Here is a tiny trained network, its code and every weight. The questions are about switching its units off for an input and a target symbol, where a switched-off unit gives its printed mean instead of its output.

import numpy as np


def w(rows, s, z=0):
    codes = np.array(rows[::2]) - 128.0
    scale = np.full(codes.shape[1], s)
    scale[-1] = z or s
    return codes * scale


def norm(h):
    return h / np.sqrt((h * h).mean(-1, keepdims=True) + 1e-5)


def f(y):
    return y / 2 * (1 + np.tanh(0.7978845608 * (y + 0.044715 * y**3)))


def softmax(a):
    e = np.exp(a - a.max(-1, keepdims=True))
    return e / e.sum(-1, keepdims=True)


def log_softmax(a):
    a = a - a.max(-1, keepdims=True)
    return a - np.log(np.exp(a).sum(-1, keepdims=True))


def net(x, mask):
    ids = ['αβεζηλξφψ'.index(c) for c in x.split()]
    T = len(ids)
    res = E[ids] + P[:T]
    q, k, v = (norm(res) @ M[0].T for M in (Q, K, V))
    z = softmax(np.where(np.tri(T) > 0, q @ k.T / 3**0.5, -1e9)) @ v
    res = res + np.where(mask[0], z, O[0][:, -1]) @ O[0][:, :-1]
    y = f(norm(res) @ A[0][:, :-1].T + A[0][:, -1])
    res = res + np.where(mask[1:13], y, B[0][:, -1]) @ B[0][:, :-1]
    return log_softmax(norm(res)[-1] @ U[:, :-1].T + U[:, -1])


Q, K, V, O, A, B = {}, {}, {}, {}, {}, {}
E = w([
[42,141,125,95,107,96,100,142,114,169,187],'α',
[169,205,149,156,92,185,167,146,153,152,104],'β',
[61,144,150,169,134,112,143,171,148,27,165],'ε',
[63,89,144,144,165,159,224,67,174,115,178],'ζ',
[129,105,162,76,130,47,80,110,191,147,58],'η',
[198,117,154,141,154,66,138,110,136,82,206],'λ',
[138,153,195,175,13,46,143,52,157,153,137],'ξ',
[135,162,255,147,157,165,158,42,157,191,115],'φ',
[136,33,154,193,86,157,192,180,165,155,141],'ψ',
],0.0086)
P = w([
[126,130,121,116,89,116,87,159,146,147,131],'0',
[139,103,124,21,175,250,134,198,142,63,161],'1',
[93,147,154,76,211,119,171,253,146,158,171],'2',
[129,109,84,175,6,170,20,41,170,42,108],'3',
[90,240,114,208,74,88,243,100,76,160,58],'4',
[32,194,114,125,237,192,88,217,238,197,243],'5',
],0.0056)
Q[0] = w([
[140,166,107,180,113,67,180,88,19,159,95],'H1',
[150,136,143,171,111,177,2,87,203,121,210],'H1',
[115,89,37,189,85,123,89,45,56,114,57],'H1',
],0.0077)
K[0] = w([
[81,121,146,163,254,72,172,235,146,157,95],'H1',
[123,77,99,70,99,214,109,89,129,52,96],'H1',
[164,144,135,11,216,162,211,197,87,139,138],'H1',
],0.0072)
V[0] = w([
[78,199,170,77,95,169,115,45,125,175,51],'H1',
[245,71,125,78,67,2,58,128,157,76,124],'H1',
[62,142,149,67,186,85,53,102,134,104,146],'H1',
],0.0055)
O[0] = w([
[105,177,199,54,28,99,139,91,83,115,68,150],'H1',
[155,124,93,204,132,90,150,75,69,120,73,253],'H1',
[35,149,157,99,163,155,54,74,3,119,75,140],'H1',
],0.0077,0.0046)
A[0] = w([
[144,101,133,53,195,205,78,206,112,159,153,5],'N1',
[79,127,164,34,95,142,98,139,59,127,169,115],'N2',
[117,146,103,130,81,76,140,122,142,135,139,141],'N3',
[182,121,82,103,115,113,142,165,208,147,121,129],'N4',
[145,182,141,153,73,127,99,119,129,137,182,182],'N5',
[136,98,121,142,193,170,93,136,89,147,144,122],'N6',
[129,94,168,111,120,160,158,129,76,80,108,158],'N7',
[190,192,147,108,136,111,133,99,131,93,157,129],'N8',
[177,185,158,135,149,197,144,128,143,137,80,110],'N9',
[131,130,149,2,105,106,144,148,199,119,165,108],'N10',
[123,125,132,118,125,101,122,106,34,83,79,58],'N11',
[96,117,138,88,100,96,125,193,128,65,86,97],'N12',
],0.0081,0.0025)
B[0] = w([
[61,146,76,113,120,95,167,92,253,81,139,151],'N1',
[181,52,110,187,84,64,128,122,116,210,194,204],'N2',
[81,163,82,169,131,108,131,134,163,134,154,232],'N3',
[95,110,93,120,90,118,100,178,83,158,25,145],'N4',
[109,163,92,137,176,107,166,147,169,94,129,254],'N5',
[106,208,173,158,156,170,55,174,71,126,144,158],'N6',
[132,134,115,103,165,148,58,139,173,197,169,170],'N7',
[126,148,126,207,170,104,102,118,99,145,121,198],'N8',
[134,137,116,106,52,120,101,154,107,81,185,145],'N9',
[164,134,112,102,169,201,172,77,24,108,79,208],'N10',
[99,61,95,107,133,156,117,158,146,132,99,213],'N11',
[108,192,199,172,120,164,92,116,158,136,166,165],'N12',
],0.0072,0.0042)
U = w([
[66,107,86,108,98,98,63,152,102,229,207,6],'α',
[172,206,94,97,75,183,163,203,60,65,84,126],'β',
[33,174,161,115,177,157,72,171,180,65,158,158],'ε',
[95,104,113,60,175,191,226,50,161,105,154,94],'ζ',
[59,134,118,75,162,124,62,119,72,154,5,179],'η',
[204,124,101,187,229,114,126,108,72,103,134,141],'λ',
[116,151,146,180,78,54,171,72,174,73,111,208],'ξ',
[208,164,253,116,113,163,131,74,99,163,161,159],'φ',
[181,53,134,145,110,159,170,220,200,173,110,80],'ψ',
],0.0061,0.0018)

Each question gives the input, a string of symbols that net reads in full, and the target symbol t.
The units are the heads (3 rows each of Q, K, V and O) and the neurons (one row each of A and B). Each row of codes is followed by its name. A weight is (code - 128) times the scale printed after its matrix; where a second scale follows, it is the last column's (O, A, B and U).
mask holds one flag per unit, heads first, then neurons. A switched-off unit (its flag False) gives its mean, the last column of its rows in O or B, instead of its output. The means were averaged over made-up inputs and are rounded, as every weight is.
A unit's drop is (log p(t) with every unit on - log p(t) with that unit switched off) / (log p(t) with every unit on - log p(t) with every unit switched off).
The circuit of an input: a set's keep is (log p(t) with only the set's units on - log p(t) with every unit switched off) / (log p(t) with every unit on - log p(t) with every unit switched off). Starting from the 12 units with the biggest drops (on a tie, the unit counted first), units are removed one at a time, each time the one whose removal leaves the highest keep (on an exact tie, the one counted first), for as long as the keep stays at least 0.8.
circuit, biggest first: the units of the circuit, biggest drop first
k most important neurons: the k neurons with the biggest drops, biggest first
drop when u is switched off: that unit's drop, to one decimal
input β ξ η η ξ λ, target η: circuit, biggest first => (H1 N11)
input ξ ξ ζ λ ξ, target ζ: circuit, biggest first => (H1 N10)
input β ψ ξ ξ η λ, target ξ: circuit, biggest first => (H1)
input α η η ξ ξ, target η: circuit, biggest first => (H1 N11)
input ζ λ β, target ζ: 2 most important neurons => (N1 N10)
input β ψ λ, target β: circuit, biggest first => (H1 N10 N4)
input φ ξ ξ ζ β φ, target ζ: 3 most important neurons => (N10 N1 N12)
input ξ ξ ξ λ ε, target ε: circuit, biggest first => (H1 N2 N12)
input ε λ η, target ε: circuit, biggest first => (H1 N1 N6)
input η λ ζ ζ ζ λ, target ζ: circuit, biggest first => (H1 N10 N1)
input λ ξ ζ φ η β, target β: 3 most important neurons => (N10 N9 N5)
input φ β ε ε, target β: 2 most important neurons => (N10 N4)
input η λ ζ ξ λ, target ζ: 3 most important neurons => (N10 N1 N6)
input φ φ ψ λ ζ, target ψ: most important neuron => (N4)
input ζ λ φ λ ψ, target φ: circuit, biggest first => (H1 N10 N12 N2)
input λ ξ ξ ζ β ξ, target ζ: 3 most important neurons => (N10 N5 N6)
input ξ ε ξ η, target ε: 2 most important neurons => (N2 N10)
input ξ λ φ ζ λ, target φ: 3 most important neurons => (N10 N2 N12)
input ε α λ, target ε: 2 most important neurons => (N1 N6)
input φ ξ φ λ ξ β, target λ: drop when H1 is switched off => 2.1
input ε φ ξ ξ, target φ: drop when N12 is switched off => 0.1
input η ψ ξ η, target ψ: drop when H1 is switched off => 0.9
input λ ψ η λ φ ψ, target λ: drop when H1 is switched off => 1.6
